[128 = 0]
[110  39 100 134  82 116  52  96 139 122  51 147  87 131 146 149 157  87
  82 122 205 115  98 217  90  88 137 161 119 148  84 105 152 119 198 111
 130 127  93  82  98 148 203 120 124 138 185  84  91 140 126 183 137 115
  88 138 107 117 138  95 146 169] : <80> (40)
[139  89 171 100  65 124  55  98 137 161 160  82 115 144 128 116 131  59
  76 107 161 177  91 215 122  95 121 135  95 129 102 107 114 131 143  81
 201 158  48 120 158 113 190  72 132 154 114  74 104 118 137 135 141 128
  46 141 118 119 200 105 156 149] : <83> (34)
[108 101 131 127  83 122  88  97 137 129 126 124 109 146 124 120 124  79
  75  99 167 160  99 203 113 102  84 140 111 126 101 113 124 114 138 103
 156 174  75 113 149 134 190 102 142 143 137  95 113 127 111 132 132 123
  72 150 111 128 172 102 147 145] : <83> (46)
[123  93 148 114  93 105  73 102 138 139 109 129 112 112 132 142 155 109
  70 130 186 120  99 208 117  96 121 154 120 140  94 140 198 128 165 107
 140 139 125 106 128 125 186  93 122 147 157  79  79 140 109 159 131 118
  97 148 123 118 175  93 153 179] : <80> (45)
[147  88 164  96  60 103 107 102 128 142 174 123  96 135 146 129 135  77
  89 116 145 162 103 189 150 108 137 153 110 122  96 110 104 146 129  90
 156 165 168 139 143 121 186  92 152 133 114 101  92 120 133 161 138 108
  58 152 129 131 183 106 146 152] : <83> (34)
[118  59 128 122 137 127  51 101 151 132  98 136 112 123 132 132 142  96
 108 126 171 121 118 187 120 108 113 118 112 133 104 107 138 139 168 115
 163 144 102 116 157 119 191  87 112 146 146 100  88 132 155 158 135 123
  78 147 121 109 165  91 162 152] : <80> (45)
[132  90 132 127  97 137  82 105 149 145  86 137 109 120 150 145 130 120
  83 130 168 108 121 164 110 110 124 146 112 109 105 128 124 149 171 105
 121 116 138 119 133 116 195 119 117 133 157  93  84 140 124 151 127 127
 108 152 129 112 179  88 144 152] : <80> (40)
[133 100 173 102  75 122  81 100 121 124 156 108 129 160 147 111 134  92
  88 103 150 160  93 197 138  97 115 147 105 125 106 118 107 143 125 100
 165 165 105 145 170 124 189  82 147 136 119  85  90 111 128 125 145 139
  56 158 112 122 202  95 135 144] : <83> (34)
[129 108 150 120 103 113 106 108 126 134 146 132 120 135 115 125 117 103
 105  76 136 149 107 170 145 114 115 137 122 114 108 113 121 124 148 129
 149 162  93 129 139 117 157 113 149 125 107 112 112 118 116 141 139 128
  93 132 115 124 172 114 187 147] : <83> (41)
[120  37  94 107  78 117 104 101 133 136 119 145 124 142 151 145 128 106
  77 137 191 104 100 171 126 113 145 150 109 119  87 112 133 173 180  91
 114 109 150 133 103 120 191 127 121 133 160 130  79 135 156 220 126 116
 115 151 148 121 122 133 156 160] : <80> (40)
[108  27 131 131  63 120  79  89 143 131  54 115 110 139 137 136 135  82
 128 126 162 126 113 186 102  68 130 166 110 151  87  90 130 151 179  96
 138 138 134 116 153 145 203  96 131 141 167  88  90 151 134 173 120 115
  74 151 118 110 135 104 137 132] : <80> (45)
[138  69 144 121  85 122  43 103 108 138 137 127 106 160 126 114 135  70
 108 119 152 161  94 191 132  98 121 123  97 128 111  87 130 116 141 105
 181 174  72 110 153 124 196  71 139 157 136 102 113 122 141 159 143 132
  57 135 121 116 175 107 132 165] : <83> (34)
[115  50 109 131  82 117 104  87 143 162  60 116 111 137 141 138 127 103
 116 126 164 129 117 173  94 101 127 151 127 135  90 100 134 138 164 116
 118 140 111 117 148 130 185 118 133 127 167 101  97 137 147 161 128 119
  83 134 107 138 149 115 136 140] : <80> (33)
[142 116 163 116  64 115 121 108 125 124 135 110 163 163 133 122 119  80
  79  97 143 171  94 191 124 109 111 147  90 123 102 114 110 138 130  76
 161 180  95 130 151 123 154  92 146 141 127  94 116 108 132 114 150 113
  59 154 121 129 154 113 109 122] : <83> (46)
[112  36 114 126  69 113  93  78 122 143  67 111 118 139 146 139 137  86
 129 120 179  93 116 178 103  80 137 159 128 148  79  97 127 140 184 110
 144 125 147 116 166 159 196 104 140 129 165  85  71 134 129 179 136 115
  55 151 110 110 124 110 137 143] : <80> (33)
[122  79 133 119  70 118  86  86 125 126 125 113  98 149 125 124 107  71
  76 101 163 196  80 189 110  96 146 149 113 128 100  99 116 117 141  99
 166 182  74 102 142 146 178  62 163 142 142  91 113 113 100 147 150 115
  47 141 106 127 162  99 137 146] : <83> (34)

[110 130 104 128 125 110  93 161 115 123 123 145 124 131 147 130 172 147
 152 127 113 149  95 149  96 130 119  75 116 177 126 138 112 125 130 196
 143 102 135 122 118 133  95 122 116 133 118 147 144 138 147  73 120 152
 118 138 165 124 133 150 165  89] : [27] <52>
[126 158  98 134 104 125 126 157 135 110 131 133 108 111 172 109 182 133
 115 122 108 148 117 119 114 118 137 133 117 134 142 122 140 109 121 171
 171 145 108 137 130 125 109 136 137 140 131 117 124 127 120 138 143 159
 129 123 148 142  94 126 166 107] : [27] <50>
[112   4 141 139 138 117 133  97 107 136 133 121 108 161 115 129 108 120
 133 100 159 150  97 165 113 123 122 113  90 178 118 125  90 104 118  78
 137 110 157 127 123 128  92  92  97  97 110 148 156 157 145  99  55 126
 115 171 117  91 123 127  91 130] : [33] <56>
[131  20 129 138 134 111 147 100 125 135 142 199 101 136 124 115 130 124
 127 114 156 122 122 153 142 117 127 109 101 166 114 121 106 112 136  38
 153 120 123 129 114 103  95  91 129 149 111 135 146 152 127 134  74 141
 128 161 119 108 132 137 113 128] : [33] <54>
[145  50 119 132 145 106 121  94 103 130 113 138 124 145 100 126 123 156
 138 118 154 110 139 142 135 118 134  99 102 157 112 124 101 106 142  63
 138 125 126 144 110 100  80 105 133 126 105 154 148 144 149 140  72 128
 131 155 116 112 123 125 105 156] : [33] <54>
[114  38 140 123 142 123 121 114 118 121 138 132 119 145 125 147 141 125
 136 123 144 145 101 155 123 121 122 104  94 165 113 137  99 113 137 100
 136  91 143 126 127 133  94  87 107 114 119 148 141 157 140 109  57 136
 115 161 133  99 143 132 114 118] : [33] <56>
